Below is a small trained network, with its code and all its weights. Each question gives an input and a class and asks what happens when units are switched off, that is, made to give their printed mean instead of their output.

import numpy as np


def w(rows, s, z=0):
    codes = np.array(rows[::2]) - 128.0
    scale = np.full(codes.shape[1], s)
    scale[-1] = z or s
    return codes * scale


def norm(h):
    return h / np.sqrt((h * h).mean(-1, keepdims=True) + 1e-5)


def f(y):
    return y / 2 * (1 + np.tanh(0.7978845608 * (y + 0.044715 * y**3)))


def log_softmax(a):
    a = a - a.max(-1, keepdims=True)
    return a - np.log(np.exp(a).sum(-1, keepdims=True))


def net(x, mask):
    res = np.array(x, float).reshape(1, 2) / 4 @ E
    u = 0
    for l in range(3):
        y = f(norm(res) @ A[l][:, :-1].T + A[l][:, -1])
        res = res + np.where(mask[u : u + 6], y, B[l][:, -1]) @ B[l][:, :-1]
        u += 6
    return log_softmax(norm(res)[-1] @ U[:, :-1].T + U[:, -1])


A, B = {}, {}
E = w([
[186,141,3,239],'x0',
[46,126,152,128],'x1',
],0.0073)
A[0] = w([
[88,149,5,128,120],'0.n1',
[162,230,95,104,28],'0.n2',
[253,146,132,142,144],'0.n3',
[46,65,188,69,180],'0.n4',
[146,137,51,89,7],'0.n5',
[122,211,119,115,176],'0.n6',
],0.0067,0.0018)
B[0] = w([
[155,254,138,51,178],'0.n1',
[91,116,97,111,124],'0.n2',
[79,82,145,91,191],'0.n3',
[106,81,63,181,253],'0.n4',
[77,139,74,82,125],'0.n5',
[175,137,105,5,138],'0.n6',
],0.0073,0.0049)
A[1] = w([
[118,87,139,77,205],'1.n1',
[57,245,183,176,213],'1.n2',
[112,155,119,205,210],'1.n3',
[203,73,233,85,131],'1.n4',
[154,20,138,95,27],'1.n5',
[233,190,106,53,253],'1.n6',
],0.011,0.0024)
B[1] = w([
[129,174,86,142,193],'1.n1',
[198,254,86,151,188],'1.n2',
[170,183,221,49,184],'1.n3',
[188,131,118,130,197],'1.n4',
[176,142,171,80,197],'1.n5',
[110,72,116,159,253],'1.n6',
],0.0085,0.0064)
A[2] = w([
[138,174,113,113,62],'2.n1',
[114,69,57,163,75],'2.n2',
[235,113,115,136,38],'2.n3',
[175,127,93,66,2],'2.n4',
[150,81,109,121,188],'2.n5',
[6,169,192,104,113],'2.n6',
],0.014,0.0031)
B[2] = w([
[129,140,91,92,147],'2.n1',
[1,102,24,46,178],'2.n2',
[92,85,212,115,230],'2.n3',
[152,84,160,157,167],'2.n4',
[105,162,95,56,173],'2.n5',
[105,121,125,210,255],'2.n6',
],0.0095,0.0076)
U = w([
[221,58,206,43,251],'0',
[56,103,145,254,10],'1',
[48,62,17,48,117],'2',
[240,231,86,120,138],'3',
],0.017,0.0019)

Each question gives the input, the list of numbers given to net, and the class t.
The units are the neurons (one row each of A and B). Each row of codes is followed by its name. A weight is (code - 128) times the scale printed after its matrix; where a second scale follows, it is the last column's (A, B and U).
mask holds one flag per neuron, layer by layer. A switched-off neuron (its flag False) gives its mean, the last column of its row in B, instead of its output. The means were averaged over made-up inputs and are rounded, as every weight is.
A unit's drop is (log p(t) with every unit on - log p(t) with that unit switched off) / (log p(t) with every unit on - log p(t) with every unit switched off).
most important unit: the unit with the biggest drop
k most important neurons: the k neurons with the biggest drops, biggest first
drop when u is switched off: that unit's drop, to one decimal
input [8,3], class 3: most important unit -> 1.n3
input [7,-1], class 2: 3 most important neurons -> 1.n5, 1.n2, 1.n6
input [0,-1], class 0: 4 most important neurons -> 1.n5, 0.n4, 0.n3, 1.n6
input [5,0], class 2: 3 most important neurons -> 1.n6, 1.n5, 0.n1
input [8,2], class 3: 3 most important neurons -> 1.n3, 2.n6, 0.n4
input [0,-7], class 0: 2 most important neurons -> 0.n3, 1.n5
input [6,1], class 3: 2 most important neurons -> 0.n1, 1.n3
input [-3,2], class 1: 2 most important neurons -> 0.n4, 1.n6
input [2,1], class 3: 2 most important neurons -> 1.n2, 0.n1
input [-8,2], class 1: drop when 2.n6 is switched off -> 0.1
input [1,2], class 3: drop when 1.n2 is switched off -> 0.8
input [1,7], class 3: drop when 1.n2 is switched off -> 0.6
